Here is a tiny trained network, its code and every weight. The questions are about switching its units off for an input and a class, where a switched-off unit gives its printed mean instead of its output.

import numpy as np


def w(rows, s, z=0):
    codes = np.array(rows[::2]) - 128.0
    scale = np.full(codes.shape[1], s)
    scale[-1] = z or s
    return codes * scale


def f(y):
    return np.maximum(y, 0)


def log_softmax(a):
    a = a - a.max(-1, keepdims=True)
    return a - np.log(np.exp(a).sum(-1, keepdims=True))


def net(x, mask):
    res = np.array(x, float).reshape(1, 7) / 4 @ E
    y = f(res @ A[0][:, :-1].T + A[0][:, -1])
    res = res + np.where(mask, y, B[0][:, -1]) @ B[0][:, :-1]
    return log_softmax(res[-1] @ U[:, :-1].T + U[:, -1])


A, B = {}, {}
E = w([
[105,129,112,142,160,115,126,132,153,107,131,138],'x0',
[106,111,145,109,145,132,105,133,111,100,135,150],'x1',
[96,89,138,248,53,141,84,154,135,126,156,163],'x2',
[146,158,188,88,118,149,67,194,212,147,68,189],'x3',
[110,190,160,162,100,158,197,157,85,26,79,86],'x4',
[18,160,137,94,87,58,160,134,86,214,119,184],'x5',
[132,229,163,124,132,111,69,114,132,107,220,133],'x6',
],0.011)
A[0] = w([
[159,87,83,114,130,113,156,133,103,129,35,151,172],'n1',
[139,182,159,140,148,94,124,127,119,99,170,131,23],'n2',
[168,157,137,82,111,173,94,201,235,163,93,178,88],'n3',
[150,134,114,32,192,130,155,111,160,98,125,107,107],'n4',
[117,66,126,107,120,123,145,118,154,117,98,129,26],'n5',
[144,168,127,69,193,118,187,172,113,151,140,102,3],'n6',
[174,205,143,108,110,91,91,90,124,98,200,136,72],'n7',
[108,103,132,220,63,138,99,158,124,113,156,139,73],'n8',
[151,118,105,153,130,107,181,27,46,97,182,90,54],'n9',
[93,189,168,151,97,137,198,130,83,54,94,138,64],'n10',
[164,136,169,179,147,185,153,154,116,17,106,83,21],'n11',
[217,81,125,146,176,198,75,106,158,76,154,94,182],'n12',
[95,87,143,165,70,184,130,158,157,136,180,140,109],'n13',
[101,185,131,107,107,99,92,140,122,94,201,113,45],'n14',
[221,87,145,82,143,95,95,137,130,180,174,215,135],'n15',
[122,116,105,166,142,93,192,124,83,91,192,118,81],'n16',
[2,176,135,120,72,58,133,150,78,181,101,166,141],'n17',
[69,163,116,95,138,63,165,134,97,149,101,157,88],'n18',
[148,63,107,144,154,74,119,41,109,160,186,121,145],'n19',
[107,185,168,142,115,183,188,117,87,108,102,116,32],'n20',
[147,191,192,122,110,126,77,177,161,113,30,151,54],'n21',
[164,145,163,62,175,106,148,118,97,153,96,79,125],'n22',
[115,21,96,135,135,133,167,140,93,98,38,157,65],'n23',
],0.0099,0.0013)
B[0] = w([
[191,71,172,138,68,105,152,133,185,66,149,150,175],'n1',
[162,130,119,97,110,73,173,87,166,114,130,154,175],'n2',
[118,145,175,161,145,93,57,65,77,107,60,157,223],'n3',
[140,142,83,90,123,102,101,219,93,146,135,150,188],'n4',
[190,110,169,147,71,107,148,98,197,134,120,124,155],'n5',
[133,127,57,80,136,76,106,177,96,124,157,162,171],'n6',
[207,102,133,104,103,51,217,91,177,82,156,118,202],'n7',
[166,163,77,59,96,123,101,222,80,79,129,162,222],'n8',
[106,114,159,116,151,110,75,92,98,83,45,140,223],'n9',
[70,161,147,201,193,183,149,130,182,195,173,223,207],'n10',
[111,110,146,125,157,152,116,132,156,191,127,117,230],'n11',
[113,101,54,116,148,195,114,82,150,182,166,2,243],'n12',
[145,146,49,71,125,50,84,235,91,145,163,126,195],'n13',
[196,125,154,118,57,81,188,109,166,99,122,96,189],'n14',
[104,184,173,191,173,126,119,131,180,165,135,156,200],'n15',
[109,137,137,171,137,137,117,123,54,57,70,140,195],'n16',
[157,61,130,86,159,199,125,106,121,175,138,8,249],'n17',
[133,82,120,105,175,157,127,136,131,158,131,41,192],'n18',
[66,153,179,211,170,174,93,102,126,139,115,253,203],'n19',
[109,172,136,211,150,160,111,127,165,172,157,209,180],'n20',
[95,149,165,117,148,109,114,89,69,86,72,103,213],'n21',
[157,136,93,106,150,101,92,204,105,116,144,148,176],'n22',
[143,97,168,172,14,91,195,115,138,95,148,130,198],'n23',
],0.0083,0.016)
U = w([
[87,128,161,146,153,126,98,67,55,78,34,143,7],'0',
[121,96,110,120,148,189,126,112,136,177,145,38,39],'1',
[136,128,76,113,123,101,108,249,86,126,152,166,240],'2',
[87,137,157,169,160,156,128,117,188,196,149,216,255],'3',
[166,106,169,135,71,70,201,88,173,93,149,128,77],'4',
],0.015,0.00097)

Each question gives the input, the list of numbers given to net, and the class t.
The units are the neurons (one row each of A and B). Each row of codes is followed by its name. A weight is (code - 128) times the scale printed after its matrix; where a second scale follows, it is the last column's (A, B and U).
mask holds one flag per neuron, in row order. A switched-off neuron (its flag False) gives its mean, the last column of its row in B, instead of its output. The means were averaged over made-up inputs and are rounded, as every weight is.
A unit's drop is (log p(t) with every unit on - log p(t) with that unit switched off) / (log p(t) with every unit on - log p(t) with every unit switched off).
The circuit of an input: a set's keep is (log p(t) with only the set's units on - log p(t) with every unit switched off) / (log p(t) with every unit on - log p(t) with every unit switched off). Starting from the 12 units with the biggest drops (on a tie, the unit counted first), units are removed one at a time, each time the one whose removal leaves the highest keep (on an exact tie, the one counted first), for as long as the keep stays at least 0.8.
units of the circuit, in order: the units of the circuit, biggest drop first
k most important neurons: the k neurons with the biggest drops, biggest first
drop when u is switched off: that unit's drop, to one decimal
input [-6,-5,5,-5,8,3,-8], class 3: units of the circuit, in order : n10
input [-1,-6,-2,-3,8,7,-8], class 3: 4 most important neurons : n10, n20, n12, n7
input [3,5,-6,6,-5,-1,-3], class 0: 4 most important neurons : n3, n13, n8, n21
input [7,4,-2,4,-6,6,6], class 1: 4 most important neurons : n17, n18, n10, n23
input [-4,2,-6,8,-3,7,3], class 0: 2 most important neurons : n3, n21
input [-5,-2,0,6,7,6,2], class 3: 4 most important neurons : n10, n20, n12, n9
input [-5,-1,-6,-4,5,4,2], class 2: 3 most important neurons : n6, n22, n12
input [-5,-2,8,4,7,1,-6], class 2: 2 most important neurons : n8, n13
input [7,-7,1,5,-7,-8,3], class 1: 3 most important neurons : n12, n10, n20
input [4,2,-3,-1,5,6,4], class 1: 2 most important neurons : n17, n18
input [-3,-7,-6,4,3,5,0], class 2: 2 most important neurons : n12, n6
input [2,-2,7,-5,1,-2,-2], class 2: 3 most important neurons : n8, n13, n3
input [-7,5,6,2,5,-5,-4], class 2: 2 most important neurons : n8, n17
input [3,-4,-5,-7,-8,-2,-3], class 3: units of the circuit, in order : n19
input [3,6,-5,3,2,7,0], class 1: drop when n17 is switched off : 0.7
input [-2,5,-6,-2,5,-1,-4], class 2: drop when n6 is switched off : 0.1
input [-6,-4,3,5,-1,2,-2], class 0: drop when n18 is switched off : 0.0
